Here is a tiny trained network, its code and every weight. The questions are about switching its units off for an input and a class, where a switched-off unit gives its printed mean instead of its output.

import numpy as np


def w(rows, s, z=0):
    codes = np.array(rows[::2]) - 128.0
    scale = np.full(codes.shape[1], s)
    scale[-1] = z or s
    return codes * scale


def norm(h):
    return h / np.sqrt((h * h).mean(-1, keepdims=True) + 1e-5)


def f(y):
    return y / 2 * (1 + np.tanh(0.7978845608 * (y + 0.044715 * y**3)))


def log_softmax(a):
    a = a - a.max(-1, keepdims=True)
    return a - np.log(np.exp(a).sum(-1, keepdims=True))


def net(x, mask):
    res = np.array(x, float).reshape(1, 7) / 4 @ E
    u = 0
    for l in range(3):
        y = f(norm(res) @ A[l][:, :-1].T + A[l][:, -1])
        res = res + np.where(mask[u : u + 13], y, B[l][:, -1]) @ B[l][:, :-1]
        u += 13
    return log_softmax(norm(res)[-1] @ U[:, :-1].T + U[:, -1])


A, B = {}, {}
E = w([
[43,118,116,16],'x0',
[105,6,24,150],'x1',
[126,128,126,127],'x2',
[127,129,127,127],'x3',
[127,127,128,127],'x4',
[145,31,253,125],'x5',
[18,136,134,167],'x6',
],0.0049)
A[0] = w([
[103,165,62,30,133],'L0N0',
[140,4,107,145,102],'L0N1',
[151,176,156,187,192],'L0N2',
[57,141,130,176,125],'L0N3',
[72,103,186,155,101],'L0N4',
[199,133,132,88,92],'L0N5',
[122,124,104,120,89],'L0N6',
[77,187,63,176,28],'L0N7',
[145,69,182,164,127],'L0N8',
[73,107,150,143,2],'L0N9',
[179,121,78,105,164],'L0N10',
[85,88,147,63,190],'L0N11',
[165,116,91,206,137],'L0N12',
],0.013,0.0026)
B[0] = w([
[159,129,143,234,218],'L0N0',
[89,33,122,87,255],'L0N1',
[125,123,181,164,199],'L0N2',
[217,66,72,12,190],'L0N3',
[207,113,152,38,186],'L0N4',
[153,91,148,60,158],'L0N5',
[181,136,54,166,130],'L0N6',
[241,138,134,113,208],'L0N7',
[155,46,204,108,203],'L0N8',
[218,130,90,114,142],'L0N9',
[179,125,57,61,177],'L0N10',
[125,47,181,255,208],'L0N11',
[52,91,116,208,213],'L0N12',
],0.0069,0.0057)
A[1] = w([
[89,178,77,152,36],'L1N0',
[100,76,123,185,142],'L1N1',
[147,203,101,132,3],'L1N2',
[127,163,73,157,205],'L1N3',
[146,90,75,113,89],'L1N4',
[19,141,117,59,234],'L1N5',
[191,110,97,115,154],'L1N6',
[2,76,171,126,74],'L1N7',
[218,149,154,85,126],'L1N8',
[103,179,79,120,10],'L1N9',
[165,176,166,140,176],'L1N10',
[77,178,82,117,2],'L1N11',
[121,56,72,40,106],'L1N12',
],0.0096,0.0025)
B[1] = w([
[194,125,166,131,114],'L1N0',
[79,237,156,216,235],'L1N1',
[135,101,155,92,135],'L1N2',
[177,56,254,175,181],'L1N3',
[92,122,141,107,197],'L1N4',
[171,101,116,225,113],'L1N5',
[105,75,151,56,229],'L1N6',
[187,133,109,165,204],'L1N7',
[77,126,59,101,221],'L1N8',
[254,156,126,91,105],'L1N9',
[57,100,67,140,192],'L1N10',
[197,156,106,135,96],'L1N11',
[101,218,82,102,253],'L1N12',
],0.0062,0.0035)
A[2] = w([
[178,14,146,144,253],'L2N0',
[199,106,136,147,100],'L2N1',
[121,119,85,2,131],'L2N2',
[82,218,218,74,172],'L2N3',
[132,206,86,191,51],'L2N4',
[138,140,179,85,95],'L2N5',
[142,164,133,118,72],'L2N6',
[197,180,47,163,125],'L2N7',
[116,93,186,151,246],'L2N8',
[45,82,193,122,32],'L2N9',
[90,230,207,97,176],'L2N10',
[193,151,126,48,56],'L2N11',
[162,78,140,125,161],'L2N12',
],0.0095,0.0029)
B[2] = w([
[123,215,131,112,245],'L2N0',
[108,129,162,106,146],'L2N1',
[109,211,103,125,157],'L2N2',
[60,35,35,132,147],'L2N3',
[177,141,139,111,133],'L2N4',
[161,78,88,129,132],'L2N5',
[142,75,112,155,119],'L2N6',
[130,23,254,87,152],'L2N7',
[168,181,77,155,184],'L2N8',
[187,120,161,143,156],'L2N9',
[91,79,87,142,145],'L2N10',
[110,151,129,107,137],'L2N11',
[107,158,60,103,166],'L2N12',
],0.0094,0.011)
U = w([
[224,116,198,118,185],'0',
[75,96,70,172,195],'1',
[154,203,158,252,109],'2',
[147,206,88,62,6],'3',
],0.015,0.0019)

Each question gives the input, the list of numbers given to net, and the class t.
The units are the neurons (one row each of A and B). Each row of codes is followed by its name. A weight is (code - 128) times the scale printed after its matrix; where a second scale follows, it is the last column's (A, B and U).
mask holds one flag per neuron, layer by layer. A switched-off neuron (its flag False) gives its mean, the last column of its row in B, instead of its output. The means were averaged over made-up inputs and are rounded, as every weight is.
A unit's drop is (log p(t) with every unit on - log p(t) with that unit switched off) / (log p(t) with every unit on - log p(t) with every unit switched off).
The circuit of an input: a set's keep is (log p(t) with only the set's units on - log p(t) with every unit switched off) / (log p(t) with every unit on - log p(t) with every unit switched off). Starting from the 12 units with the biggest drops (on a tie, the unit counted first), units are removed one at a time, each time the one whose removal leaves the highest keep (on an exact tie, the one counted first), for as long as the keep stays at least 0.8.
circuit, biggest first: the units of the circuit, biggest drop first
most important unit: the unit with the biggest drop
k most important neurons: the k neurons with the biggest drops, biggest first
top k neurons in layer l: the k neurons of layer l with the biggest drops, biggest first
input [6,-7,-2,-7,-4,-6,2], class 1: most important unit => L2N3
input [3,-1,4,-6,-2,-4,3], class 0: circuit, biggest first => [L0N0 L0N7 L2N7]
input [7,-7,7,5,8,6,-7], class 1: circuit, biggest first => [L2N3 L0N3 L2N10]
input [5,7,-4,6,0,7,-8], class 3: 2 most important neurons => [L0N12 L2N0]
input [8,7,6,3,5,1,6], class 2: circuit, biggest first => [L0N11 L1N1 L0N0 L2N3]
input [-5,6,4,1,-1,3,-7], class 3: circuit, biggest first => [L0N11 L2N0]
input [-4,-6,-3,8,6,1,2], class 1: 2 most important neurons => [L2N3 L0N11]
input [0,1,-5,2,-1,-5,-3], class 0: circuit, biggest first => [L0N0 L2N7]
input [7,-6,-5,-1,-6,2,3], class 2: top 2 neurons in layer 1 => [L1N12 L1N7]
input [7,-6,8,4,-8,-3,-5], class 2: top 3 neurons in layer 0 => [L0N0 L0N4 L0N11]
input [0,-5,-2,-1,-3,-7,6], class 0: 3 most important neurons => [L0N1 L2N7 L0N0]
input [-5,-3,-5,4,2,-4,-7], class 3: 4 most important neurons => [L0N5 L0N10 L0N0 L1N1]
input [6,2,5,0,-4,-6,1], class 0: 2 most important neurons => [L0N1 L2N7]
input [5,-1,-8,2,-1,3,5], class 2: circuit, biggest first => [L0N11]
input [-5,5,-2,-8,-8,8,8], class 0: 2 most important neurons => [L0N8 L0N4]
input [-3,0,-2,-6,-7,-4,-1], class 0: 2 most important neurons => [L0N1 L0N8]
input [-1,4,-2,-4,-5,7,5], class 0: 2 most important neurons => [L0N8 L0N11]
input [3,-6,-1,-2,3,-5,-6], class 1: circuit, biggest first => [L0N3 L2N3]
input [-7,-8,-4,-8,2,-6,-6], class 1: top 2 neurons in layer 0 => [L0N0 L0N11]
input [-6,-5,8,6,-4,-7,-2], class 0: circuit, biggest first => [L2N7]
input [8,-4,-2,0,-5,-6,3], class 2: 3 most important neurons => [L0N0 L1N3 L0N11]
